Look-ups in named tables: a row name and a column name give one cell, copied from the table.

Vemido
|  | Nog | Suf |
|---|---|---|
| Mip | 205 | 61 |
| Lozikin | 223 | 130 |
| Bel | 216 | 131 |
| Gabeloz | 197 | 81 |
| Ded | 206 | 54 |
| Milabat | 202 | 63 |
| Viz | 242 | 140 |
| Kepunet | 198 | 73 |
| Tebav | 224 | 134 |
| Nak | 229 | 138 |
| Zilirol | 198 | 76 |
| Defifen | 237 | 137 |
| Digisuf | 219 | 127 |
| Bur | 197 | 82 |

Nog of Digisuf = 219
Nog of Mip = 205
Suf of Nak = 138
Nog of Gabeloz = 197
Suf of Bel = 131
Suf of Mip = 61
Suf of Viz = 140
Which row has the largest Suf? Viz

Table Pup
	Revoz	Mevone
Tolam	443	272
Gef	406	95
Zinu	461	288
Dat	591	875

Revoz of Tolam = 443
Mevone of Gef = 95
Revoz of Zinu = 461
Mevone of Dat = 875
Mevone of Zinu = 288
Revoz of Gef = 406
Revoz of Dat = 591
Mevone of Tolam = 272
Row with the largest Revoz: Dat

Pelo.tsv
	Vogalog	Dotavol	Fer	Zize	Fiso	Tidonof	Vugufo
Sizato	55	203	175	127	168	159	186
Bove	80	207	181	162	173	175	171
Gozaka	71	214	180	115	152	161	196
Basa	55	171	143	58	146	132	238

Sizato, Zize: 127
Sizato, Vugufo: 186
Basa, Zize: 58
Basa, Tidonof: 132
Basa, Vugufo: 238
Bove, Zize: 162
Gozaka, Vugufo: 196
Sizato, Fiso: 168
Sizato, Tidonof: 159
Basa, Fer: 143
Bove, Vogalog: 80
Gozaka, Dotavol: 214
Gozaka, Zize: 115
Bove, Vugufo: 171
Basa, Vogalog: 55
Sizato, Vogalog: 55
Sizato, Dotavol: 203
Bove, Fer: 181
Gozaka, Tidonof: 161
Bove, Tidonof: 175

Table Dova
         Nuku  Pifem   Fuv  Tobor  Gobabu   Rab   Zop
Kogo     -849   -124   708     33    -264  -167  -186
Senerez   -39   -463    83   -706     -80  -128  -254
Zek       -61    -95    53   -531     180  -579   384
Kazuma   -283   -172  -970   -345    -260  -526  -215
Lovegok  -904      4  -502    166    -792  -819  -156
Lavevo    298   -102  -314   -688    -619   304   183
Pira      421    281  -724   -353    -294  -644    49

Pifem of Lavevo = -102
Rab of Zek = -579
Nuku of Lovegok = -904
Gobabu of Lavevo = -619
Tobor of Senerez = -706
Zop of Pira = 49
Nuku of Zek = -61
Pifem of Zek = -95
Gobabu of Senerez = -80

Fogizez:
	Pum	Kuzok	Nebodon	Dalizu	Sonopa	Tenavul	Sunodab	Tezof	Sobi	Pavor
Gonu	-2.579	-0.778	-2.925	-2.571	-2.082	-2.225	-2.084	-1.337	-0.998	-2.600
Bosebil	3.402	-7.004	5.400	3.358	0.534	1.360	0.544	-3.774	-5.734	3.525
Tofuran	-1.386	-2.020	-1.264	-1.389	-1.561	-1.510	-1.560	-1.823	-1.942	-1.378
Rurut	3.259	-6.856	5.201	3.216	0.472	1.274	0.481	-3.716	-5.621	3.379
Rubi	-1.945	-1.438	-2.043	-1.943	-1.805	-1.846	-1.806	-1.595	-1.500	-1.951
Gatevo	-1.591	-1.806	-1.550	-1.592	-1.650	-1.633	-1.650	-1.739	-1.780	-1.588
Mis	3.138	-6.730	5.033	3.096	0.419	1.202	0.428	-3.666	-5.525	3.255

What is the Sunodab of Rurut in Fogizez? 0.481
What is the Pum of Rurut in Fogizez? 3.259
What is the Sobi of Gatevo in Fogizez? -1.780
What is the Kuzok of Rubi in Fogizez? -1.438
What is the Nebodon of Rurut in Fogizez? 5.201
What is the Sunodab of Bosebil in Fogizez? 0.544
What is the Pum of Gonu in Fogizez? -2.579
What is the Sobi of Tofuran in Fogizez? -1.942
What is the Kuzok of Mis in Fogizez? -6.730
What is the Tenavul of Rurut in Fogizez? 1.274
What is the Sobi of Gonu in Fogizez? -0.998
What is the Pavor of Bosebil in Fogizez? 3.525
What is the Pavor of Gonu in Fogizez? -2.600
What is the Sonopa of Bosebil in Fogizez? 0.534
What is the Pavor of Gatevo in Fogizez? -1.588
What is the Dalizu of Gatevo in Fogizez? -1.592
What is the Pavor of Tofuran in Fogizez? -1.378
What is the Tezof of Tofuran in Fogizez? -1.823
What is the Sunodab of Tofuran in Fogizez? -1.560

Table Gokof
        Tezar   Lur  Lamitib  Soso  Dapuno  Zutiki   Vup  Libise
Bogigi   4110  4449     3907  3806    4600    4323  3878    4962
Givoge   6323  4066     3634  4791    3219    3995  1820    7888
Daf      4449  5111     3835  4310    5436    4665  3685    4157

Daf, Tezar => 4449
Daf, Dapuno => 5436
Givoge, Tezar => 6323
Givoge, Vup => 1820
Givoge, Libise => 7888
Daf, Libise => 4157
Daf, Lur => 5111
Daf, Soso => 4310
Bogigi, Tezar => 4110
Bogigi, Lamitib => 3907
Givoge, Lur => 4066
Bogigi, Vup => 3878
Daf, Lamitib => 3835

Taba
|  | Bom | Kad | Leg | Zop | Let | Vedalon | Kabeli | Baki | Kur |
|---|---|---|---|---|---|---|---|---|---|
| Lus | 306 | 465 | 603 | 274 | 554 | 308 | 518 | 429 | 301 |
| Vigu | 769 | 458 | 484 | 449 | 495 | 577 | 344 | 636 | 516 |
| Loped | 565 | 755 | 624 | 228 | 429 | 455 | 514 | 652 | 361 |
| Fav | 337 | 631 | 970 | 126 | 552 | 342 | 449 | 595 | 221 |
| Tagaka | 442 | 266 | 222 | 617 | 386 | 511 | 398 | 336 | 545 |
| Dubez | 366 | 317 | 604 | 235 | 823 | 274 | 586 | 390 | 242 |
| Nedabo | 470 | 314 | 349 | 549 | 419 | 537 | 419 | 404 | 504 |
| Gilegob | 360 | 391 | 297 | 386 | 549 | 377 | 623 | 341 | 387 |
| Mik | 562 | 592 | 579 | 321 | 440 | 456 | 419 | 592 | 403 |
| Rezamo | 482 | 444 | 380 | 510 | 283 | 507 | 349 | 468 | 523 |
| Dut | 459 | 501 | 384 | 396 | 327 | 483 | 506 | 496 | 518 |

Kabeli of Tagaka is 398
Baki of Rezamo is 468
Kur of Mik is 403
Kad of Loped is 755
Kabeli of Rezamo is 349
Kad of Rezamo is 444
Zop of Lus is 274
Kabeli of Lus is 518
Let of Dubez is 823
Let of Mik is 440

Sif =
,Bep,Miga
Fonal,3624,4882
Pir,5498,6078
Kovu,7731,3947
Pes,5526,5347
Gof,6328,5686
Kulize,6951,4233
Lod,8698,3853
Zufefe,5310,5515
Vagen,5340,5024
Ser,4773,6001
Rosabun,2206,9553
Ragiv,6692,7446
Zep,6839,5201
Ranipum,5857,4669

What is the Bep of Lod in Sif?
8698
What is the Bep of Ser in Sif?
4773
What is the Bep of Rosabun in Sif?
2206
What is the Miga of Gof in Sif?
5686
What is the Miga of Kovu in Sif?
3947
What is the Bep of Zep in Sif?
6839

Lutad
columns: Fudagi, Rati
Renabe: [-3.779, 1.082]
Zuv: [-70.972, 68.913]
Lok: [-37.647, -15.273]
Vubug: [-63.544, -2.141]
Kobus: [-52.330, -73.164]
Vuza: [-19.433, 7.562]
Goka: [-61.962, -34.047]

Fudagi of Vuza: -19.433
Rati of Zuv: 68.913
Fudagi of Lok: -37.647
Fudagi of Vubug: -63.544
Fudagi of Renabe: -3.779
Rati of Vuza: 7.562
Fudagi of Zuv: -70.972
Rati of Renabe: 1.082
Fudagi of Goka: -61.962

Table Lelila
|  | Lem | Nememeb | Noz |
|---|---|---|---|
| Nep | 7.1 | 1.8 | 7.4 |
| Rogod | 3.0 | 5.3 | 9.6 |
| Pizis | 7.2 | 6.0 | 1.9 |
| Pok | 4.5 | 6.6 | 4.8 |
| Raf | 4.6 | 6.6 | 6.0 |

Pizis, Nememeb -> 6.0
Pok, Nememeb -> 6.6
Rogod, Noz -> 9.6
Pizis, Lem -> 7.2
Raf, Lem -> 4.6
Pok, Lem -> 4.5
Nep, Lem -> 7.1
Rogod, Nememeb -> 5.3
Rogod, Lem -> 3.0
Row with the largest Lem: Pizis

Las.csv
,Sifat,Vok,Verota,Tal,Nenu,Porori,Rif,Kenilu
Nanudu,0.702,0.442,0.338,0.729,0.331,0.459,0.692,0.257
Lur,0.689,0.730,0.689,0.577,0.436,0.310,0.245,0.268
Bolavaz,0.569,0.182,0.294,0.726,0.763,0.349,0.169,0.512
Lepo,0.774,0.161,0.535,0.759,0.151,0.558,0.744,0.145
Dined,0.182,0.516,0.775,0.255,0.370,0.801,0.375,0.249
Momimef,0.474,0.647,0.736,0.703,0.548,0.365,0.247,0.253
Nek,0.645,0.909,0.384,0.055,0.532,0.933,0.490,0.048
Dava,0.750,0.331,0.219,0.644,0.754,0.335,0.220,0.633
Sotogob,0.798,0.400,0.272,0.829,0.294,0.369,0.814,0.217
Vizu,0.838,0.900,0.663,0.307,0.078,0.133,0.443,0.788
Kikit,0.724,0.566,0.248,0.424,0.731,0.513,0.244,0.474
Dar,0.776,0.730,0.151,0.290,0.854,0.617,0.108,0.419

Bolavaz, Verota: 0.294
Dar, Sifat: 0.776
Sotogob, Rif: 0.814
Lepo, Nenu: 0.151
Nek, Sifat: 0.645
Lur, Kenilu: 0.268
Nanudu, Tal: 0.729
Sotogob, Sifat: 0.798
Vizu, Porori: 0.133
Lur, Rif: 0.245
Sotogob, Kenilu: 0.217

